[128 = 0]
[176 163 127 124  93 122 123 122 161 125 131 139 121 106 120 131 106  81
 117 100 129 156 127  77 131 123 130 138 129 130 122  64 128 131 150 129
 133  95 177 127 108 113 136 145 127 129 154 125 132 176 120  56 131 104
 117 156 141 119 125  61 128 137 111 105 124 138 100 118 106 119  91 102] => <73>
[152 124 102 143  79 163 136 132 153 117 122 136 150 108 138 126 153 142
 135 164 133  95 135 109 134 113 121 131 127 127 128 139 139 138 119 135
 146 126 117 119 132 149 155 127 112 127 111 129 122 159  85 114 152 118
 142 133 108 141  84  52  57 115 128 103 134  62 195 108 141 102 148 204] => <73>
[202 160 136 127 116 123 133 130 121 119 148 183 132 106 113 139  89 111
 117 101 116 155 160 115 149 111 129 145 143 124 116  81 117 127  41 134
 155 121 173 130  66 104  91 158 117 129  50 117 124 172 141  68 156 107
 152 125  99 157 160 135 121 142  81 109 137 246 100  94 110 145 152  65] => <73>
[190 155 119 132  91 127 141 125 127 106 147 183 143 100 110 143  93 107
 126  68 120 148 152  97 146 103 133 142 143 110 110 104 126 129  64 138
 153 130 208 125  69  97 118 142 112 128  75 125 126 206 134  31 153 108
 144 143 109 149 135  80 107 141  76  97 141 240 127  66 118 123 153  93] => <73>
[198 169 145 124 164 112  98 130 166 148 128 151 117  99 126 126  89  98
  79 139 120 196 137  97 136 129 126 139 141 135 118  70 117 133 133 132
 146  82 201 140  90 112  42 172 127 135 123 112 139 135 126 108 139 110
 120 103 135 129 170 173 134 145 115 129 123 173  15 152  98 122 141  24] => <69>
[150 142 153 120  82 133 133 129 125 127 115 140 112 140 138 123 131  89
 122 149 126 122 165 108 152 142 109 132  95 153 138  54 119 118  69 113
 127 129 106 132 121 140 141 132 147 115  54 121 109  88 185 118 115 129
 164 118 112 132 178 116 143 116 154 129 113  83  71 125 100 197  58 177] => <69>
[124 111 136 132 191 142 132 135 140 167  95 114 135 146 154 112 160 169
 125 220 132 122 128 132 121 157 101 111 109 145 140 176 127 123 108 118
 129 156  52 130 144 152 107 113 135 122  90 131 129   1 103 238 106 164
 152  49 105 145 128 225 122 109 147 146 127  58 117 195 134 113 108 153] => <69>
[182 146 143 135 168 122 117 131 154 158 112 153 126 115 145 120 112 106
 113 142 121 162 139 120 130 126 115 125 126 134 128 104 109 127 122 116
 138 134 136 136 119 124  57 128 135 130  80 131 143  78 133 158 124 136
 146  83 144 140 146 194 140 140 125 120 121 114  42 171  94 101 115  89] => <69>
